Here is a tiny trained network, its code and every weight. The questions are about switching its units off for an input and a class, where a switched-off unit gives its printed mean instead of its output.

import numpy as np


def w(rows, s, z=0):
    codes = np.array(rows[::2]) - 128.0
    scale = np.full(codes.shape[1], s)
    scale[-1] = z or s
    return codes * scale


def norm(h):
    return h / np.sqrt((h * h).mean(-1, keepdims=True) + 1e-5)


def f(y):
    return y / 2 * (1 + np.tanh(0.7978845608 * (y + 0.044715 * y**3)))


def log_softmax(a):
    a = a - a.max(-1, keepdims=True)
    return a - np.log(np.exp(a).sum(-1, keepdims=True))


def net(x, mask):
    res = np.array(x, float).reshape(1, 6) / 4 @ E
    u = 0
    for l in range(3):
        y = f(norm(res) @ A[l][:, :-1].T + A[l][:, -1])
        res = res + np.where(mask[u : u + 6], y, B[l][:, -1]) @ B[l][:, :-1]
        u += 6
    return log_softmax(norm(res)[-1] @ U[:, :-1].T + U[:, -1])


A, B = {}, {}
E = w([
[161,168,2,45,178,56,78,202,136,100],'x0',
[28,113,158,105,102,158,70,213,114,136],'x1',
[148,179,55,150,79,191,131,147,210,174],'x2',
[199,60,168,90,118,161,100,163,185,103],'x3',
[116,123,147,246,142,164,94,185,58,124],'x4',
[120,55,95,130,189,108,132,71,83,241],'x5',
],0.0086)
A[0] = w([
[135,99,206,152,146,102,198,2,42,104,97],'L0N0',
[151,24,139,120,161,138,103,119,105,220,104],'L0N1',
[108,135,126,164,173,139,114,89,74,123,46],'L0N2',
[116,93,120,222,125,150,92,153,52,127,134],'L0N3',
[81,71,126,187,143,160,104,110,15,194,1],'L0N4',
[144,136,110,84,162,60,136,150,50,84,107],'L0N5',
],0.0087,0.005)
B[0] = w([
[206,133,204,187,179,27,85,142,140,198,255],'L0N0',
[59,60,132,64,93,145,133,214,108,90,216],'L0N1',
[184,153,99,168,106,117,229,125,110,147,145],'L0N2',
[109,127,207,93,161,123,179,208,98,195,207],'L0N3',
[239,139,89,255,118,14,191,133,153,161,200],'L0N4',
[117,89,50,123,130,66,78,7,51,97,184],'L0N5',
],0.0072,0.0079)
A[1] = w([
[126,111,150,142,122,121,200,24,154,198,144],'L1N0',
[94,216,243,178,95,122,165,107,91,18,116],'L1N1',
[100,152,120,67,100,115,113,76,246,220,70],'L1N2',
[130,205,94,211,129,174,126,162,135,184,1],'L1N3',
[199,209,98,121,102,120,143,146,222,74,44],'L1N4',
[215,190,97,70,114,119,131,64,229,97,72],'L1N5',
],0.012,0.0036)
B[1] = w([
[161,144,190,119,204,150,63,100,112,196,253],'L1N0',
[37,1,150,128,83,184,124,104,82,180,222],'L1N1',
[87,125,91,57,134,191,86,144,157,157,207],'L1N2',
[106,104,151,148,168,56,151,200,127,183,195],'L1N3',
[186,147,47,177,68,96,171,95,132,140,225],'L1N4',
[205,105,110,116,77,40,207,203,146,96,254],'L1N5',
],0.011,0.0066)
A[2] = w([
[156,133,170,173,119,125,188,30,106,133,101],'L2N0',
[78,120,168,150,93,254,141,132,125,55,160],'L2N1',
[178,180,103,142,120,148,170,167,186,89,15],'L2N2',
[77,229,66,142,146,114,140,110,106,154,47],'L2N3',
[63,206,84,212,142,113,117,176,38,137,199],'L2N4',
[159,124,128,52,169,72,116,131,112,70,3],'L2N5',
],0.017,0.0019)
B[2] = w([
[89,86,168,197,145,98,124,207,85,124,223],'L2N0',
[99,144,74,113,125,200,77,236,194,191,190],'L2N1',
[218,106,22,218,26,131,182,99,148,192,204],'L2N2',
[101,93,81,89,85,170,95,151,118,7,165],'L2N3',
[102,115,245,245,86,136,72,11,128,56,255],'L2N4',
[155,84,67,69,201,85,140,195,115,136,233],'L2N5',
],0.011,0.0078)
U = w([
[99,212,178,113,125,167,165,83,116,48,28],'0',
[214,151,45,145,47,96,224,148,160,132,162],'1',
[112,211,142,93,167,147,238,76,144,89,2],'2',
[162,73,62,25,193,71,143,175,103,119,152],'3',
[171,192,155,79,207,158,111,38,152,193,55],'4',
[113,73,229,211,160,90,119,116,72,156,200],'5',
[41,98,147,100,88,234,118,203,147,167,175],'6',
[96,143,81,148,102,116,102,21,98,10,105],'7',
],0.012,0.0049)

Each question gives the input, the list of numbers given to net, and the class t.
The units are the neurons (one row each of A and B). Each row of codes is followed by its name. A weight is (code - 128) times the scale printed after its matrix; where a second scale follows, it is the last column's (A, B and U).
mask holds one flag per neuron, layer by layer. A switched-off neuron (its flag False) gives its mean, the last column of its row in B, instead of its output. The means were averaged over made-up inputs and are rounded, as every weight is.
A unit's drop is (log p(t) with every unit on - log p(t) with that unit switched off) / (log p(t) with every unit on - log p(t) with every unit switched off).
The circuit of an input: a set's keep is (log p(t) with only the set's units on - log p(t) with every unit switched off) / (log p(t) with every unit on - log p(t) with every unit switched off). Starting from the 12 units with the biggest drops (on a tie, the unit counted first), units are removed one at a time, each time the one whose removal leaves the highest keep (on an exact tie, the one counted first), for as long as the keep stays at least 0.8.
units of the circuit, in order: the units of the circuit, biggest drop first
most important unit: the unit with the biggest drop
top k neurons: the k neurons with the biggest drops, biggest first
top k neurons in layer l: the k neurons of layer l with the biggest drops, biggest first
input [1,-3,8,6,3,5], class 6: units of the circuit, in order => [L0N4 L0N1 L1N5]
input [8,-6,-1,0,4,7], class 7: top 2 neurons => [L1N5 L2N4]
input [-3,7,6,6,-2,-8], class 1: most important unit => L1N4
input [-7,4,2,-2,-6,2], class 4: top 2 neurons => [L1N0 L1N2]
input [2,-4,-5,-5,-5,-3], class 3: top 2 neurons => [L2N5 L2N4]
input [7,6,3,5,-8,0], class 1: units of the circuit, in order => [L1N4 L0N1]
input [8,0,5,5,4,4], class 1: units of the circuit, in order => [L1N0 L1N1 L2N2]
input [-6,0,-4,-4,-1,-7], class 6: top 3 neurons => [L1N1 L2N1 L0N4]
input [4,3,5,2,0,8], class 6: units of the circuit, in order => [L2N5 L0N0 L1N2]
input [0,-3,1,-2,-5,1], class 3: top 2 neurons in layer 1 => [L1N0 L1N5]
input [1,-1,-5,0,-1,-1], class 3: top 2 neurons => [L2N5 L2N4]
input [-4,1,-5,-7,3,-8], class 6: top 2 neurons => [L1N1 L2N1]
input [8,-5,4,3,6,7], class 7: top 3 neurons => [L1N5 L2N4 L1N0]
input [-4,3,6,1,-3,5], class 6: most important unit => L0N1
input [-5,5,1,0,-8,1], class 6: top 3 neurons in layer 0 => [L0N4 L0N0 L0N5]
input [3,6,1,4,4,-3], class 6: top 3 neurons => [L0N4 L0N0 L2N1]
input [-7,5,0,-5,-7,-1], class 6: top 3 neurons => [L1N1 L1N2 L0N4]
input [-5,-5,5,-8,-4,-6], class 5: top 2 neurons => [L1N1 L1N0]
input [3,8,0,5,5,0], class 6: top 3 neurons in layer 0 => [L0N0 L0N4 L0N5]
input [3,-3,-2,5,8,-5], class 6: top neuron => [L2N1]
input [-4,-7,3,-4,-1,-6], class 5: top 2 neurons in layer 2 => [L2N0 L2N2]
input [-8,3,7,-3,-8,4], class 4: top 2 neurons in layer 1 => [L1N0 L1N1]
input [3,-3,-7,-2,-2,-1], class 3: top 2 neurons in layer 2 => [L2N5 L2N4]
